Below are the code and all the weights of a small trained network. Each question names an input and a class and asks about switching units off, where a switched-off unit gives its printed mean instead of its output.

import numpy as np


def w(rows, s, z=0):
    codes = np.array(rows[::2]) - 128.0
    scale = np.full(codes.shape[1], s)
    scale[-1] = z or s
    return codes * scale


def f(y):
    return np.maximum(y, 0)


def log_softmax(a):
    a = a - a.max(-1, keepdims=True)
    return a - np.log(np.exp(a).sum(-1, keepdims=True))


def net(x, mask):
    res = np.array(x, float).reshape(1, 6) / 4 @ E
    y = f(res @ A[0][:, :-1].T + A[0][:, -1])
    res = res + np.where(mask, y, B[0][:, -1]) @ B[0][:, :-1]
    return log_softmax(res[-1] @ U[:, :-1].T + U[:, -1])


A, B = {}, {}
E = w([
[50,54,253,113,161,75,79,182],'x0',
[108,24,39,208,110,134,90,151],'x1',
[121,124,124,113,119,129,130,122],'x2',
[73,169,90,141,101,42,242,223],'x3',
[70,179,126,186,102,10,86,5],'x4',
[17,209,104,146,145,220,83,153],'x5',
],0.0077)
A[0] = w([
[194,94,116,80,155,211,155,247,31],'neuron 1',
[89,132,131,122,128,161,114,136,103],'neuron 2',
[66,176,98,137,96,64,221,227,41],'neuron 3',
[161,106,157,120,176,207,36,67,54],'neuron 4',
[121,118,149,140,102,122,119,128,247],'neuron 5',
[143,229,208,54,135,133,148,94,62],'neuron 6',
[115,57,89,141,133,132,109,135,115],'neuron 7',
[99,126,144,154,84,119,156,145,62],'neuron 8',
[55,182,114,191,85,50,112,74,66],'neuron 9',
[206,75,117,109,91,70,178,107,54],'neuron 10',
[190,111,124,118,106,74,120,119,55],'neuron 11',
[181,178,89,152,120,139,120,142,67],'neuron 12',
[44,184,119,128,143,170,96,149,60],'neuron 13',
[76,109,177,99,145,96,84,189,64],'neuron 14',
[99,147,158,166,131,167,137,132,81],'neuron 15',
[65,92,210,139,118,105,103,138,70],'neuron 16',
[156,141,122,151,128,34,102,69,82],'neuron 17',
[155,54,166,107,131,78,151,113,103],'neuron 18',
[121,136,130,136,114,113,81,59,78],'neuron 19',
[37,198,104,152,149,195,80,153,90],'neuron 20',
[166,122,154,150,113,179,83,95,66],'neuron 21',
[118,151,123,135,129,86,91,106,40],'neuron 22',
[116,44,63,200,84,141,81,150,57],'neuron 23',
[129,112,134,113,107,154,143,138,74],'neuron 24',
[161,169,61,141,77,150,153,109,98],'neuron 25',
[96,146,92,144,98,101,165,174,57],'neuron 26',
[47,152,110,128,148,161,122,116,65],'neuron 27',
[149,146,61,107,84,152,127,108,73],'neuron 28',
[175,176,72,131,97,183,168,111,62],'neuron 29',
[84,70,54,192,118,123,103,127,85],'neuron 30',
[86,92,164,102,122,111,98,154,45],'neuron 31',
[102,98,160,131,125,128,124,134,74],'neuron 32',
[163,153,91,132,137,118,116,133,56],'neuron 33',
[140,161,54,113,91,134,143,66,75],'neuron 34',
],0.012,0.014)
B[0] = w([
[2,125,209,112,46,216,45,74,206],'neuron 1',
[167,116,137,134,118,127,123,140,148],'neuron 2',
[154,74,47,59,146,47,32,68,212],'neuron 3',
[138,93,34,81,140,38,39,92,189],'neuron 4',
[125,156,69,127,166,186,164,205,255],'neuron 5',
[108,228,169,88,95,24,204,108,205],'neuron 6',
[130,193,157,95,132,110,170,127,166],'neuron 7',
[112,112,122,120,125,112,86,130,135],'neuron 8',
[53,98,155,106,81,223,75,117,218],'neuron 9',
[204,123,119,192,69,140,101,142,169],'neuron 10',
[174,122,127,162,87,136,107,121,146],'neuron 11',
[112,108,155,145,161,111,128,162,152],'neuron 12',
[199,102,139,170,71,136,146,136,176],'neuron 13',
[129,98,160,216,212,96,132,95,171],'neuron 14',
[162,125,104,158,131,135,120,108,140],'neuron 15',
[131,103,160,183,214,124,134,112,176],'neuron 16',
[86,106,161,105,83,203,78,147,191],'neuron 17',
[189,110,122,174,99,142,142,169,183],'neuron 18',
[81,100,99,95,120,164,93,150,170],'neuron 19',
[214,113,130,165,41,127,142,168,212],'neuron 20',
[131,105,79,107,138,75,95,114,154],'neuron 21',
[90,121,152,121,132,170,103,93,138],'neuron 22',
[100,210,195,79,97,15,214,73,178],'neuron 23',
[113,129,124,127,120,137,115,152,131],'neuron 24',
[128,98,183,159,205,106,117,149,192],'neuron 25',
[147,114,89,83,165,133,70,99,158],'neuron 26',
[190,111,148,177,80,160,128,140,159],'neuron 27',
[131,116,169,175,183,94,117,127,161],'neuron 28',
[105,96,165,204,187,94,115,126,182],'neuron 29',
[134,196,171,82,125,85,179,129,179],'neuron 30',
[105,131,172,185,181,133,114,120,145],'neuron 31',
[112,137,147,155,144,125,110,143,138],'neuron 32',
[115,142,140,158,143,131,116,149,131],'neuron 33',
[106,92,196,176,182,122,123,132,181],'neuron 34',
],0.0095,0.013)
U = w([
[54,106,173,116,75,196,68,108,94],'0',
[142,97,180,202,229,108,109,120,106],'1',
[165,92,58,69,139,69,52,89,106],'2',
[246,114,145,187,42,147,119,136,104],'3',
[123,201,185,79,107,62,170,105,112],'4',
[145,135,124,120,151,147,124,145,254],'5',
[106,141,2,83,230,253,226,159,118],'6',
],0.0095,0.025)

Each question gives the input, the list of numbers given to net, and the class t.
The units are the neurons (one row each of A and B). Each row of codes is followed by its name. A weight is (code - 128) times the scale printed after its matrix; where a second scale follows, it is the last column's (A, B and U).
mask holds one flag per neuron, in row order. A switched-off neuron (its flag False) gives its mean, the last column of its row in B, instead of its output. The means were averaged over made-up inputs and are rounded, as every weight is.
A unit's drop is (log p(t) with every unit on - log p(t) with that unit switched off) / (log p(t) with every unit on - log p(t) with every unit switched off).
The circuit of an input: a set's keep is (log p(t) with only the set's units on - log p(t) with every unit switched off) / (log p(t) with every unit on - log p(t) with every unit switched off). Starting from the 12 units with the biggest drops (on a tie, the unit counted first), units are removed one at a time, each time the one whose removal leaves the highest keep (on an exact tie, the one counted first), for as long as the keep stays at least 0.8.
circuit, biggest first: the units of the circuit, biggest drop first
k most important neurons: the k neurons with the biggest drops, biggest first
drop when u is switched off: that unit's drop, to one decimal
input [-2,5,1,7,7,-3], class 0: circuit, biggest first : (neuron 9)
input [6,8,2,-3,0,8], class 3: 4 most important neurons : (neuron 20; neuron 13; neuron 27; neuron 6)
input [6,5,-4,-7,-6,3], class 2: 4 most important neurons : (neuron 4; neuron 9; neuron 21; neuron 17)
input [3,-7,0,7,-4,-4], class 2: 2 most important neurons : (neuron 3; neuron 23)
input [-8,3,2,0,1,7], class 1: 3 most important neurons : (neuron 25; neuron 29; neuron 34)
input [-8,8,-8,-1,-6,1], class 1: 4 most important neurons : (neuron 29; neuron 25; neuron 6; neuron 28)
input [5,-8,7,4,-7,8], class 3: circuit, biggest first : (neuron 20; neuron 13)
input [-3,-8,-1,4,8,1], class 0: 2 most important neurons : (neuron 9; neuron 17)
input [5,0,-3,5,-5,-8], class 3: 2 most important neurons : (neuron 10; neuron 18)
input [4,2,8,6,7,-8], class 3: 4 most important neurons : (neuron 10; neuron 18; neuron 1; neuron 11)
input [2,4,4,-8,6,0], class 2: 2 most important neurons : (neuron 4; neuron 1)
input [4,-2,6,5,6,-7], class 3: 3 most important neurons : (neuron 18; neuron 10; neuron 1)
input [7,-8,-2,-7,-3,-3], class 4: 2 most important neurons : (neuron 6; neuron 3)
input [-6,0,2,-4,-8,-1], class 0: circuit, biggest first : (neuron 1)
input [0,0,-8,-8,6,-4], class 2: drop when neuron 1 is switched off : 0.2
input [7,7,0,-5,6,5], class 1: drop when neuron 14 is switched off : 1.4
input [-4,-3,-7,-8,1,6], class 2: drop when neuron 4 is switched off : 1.2
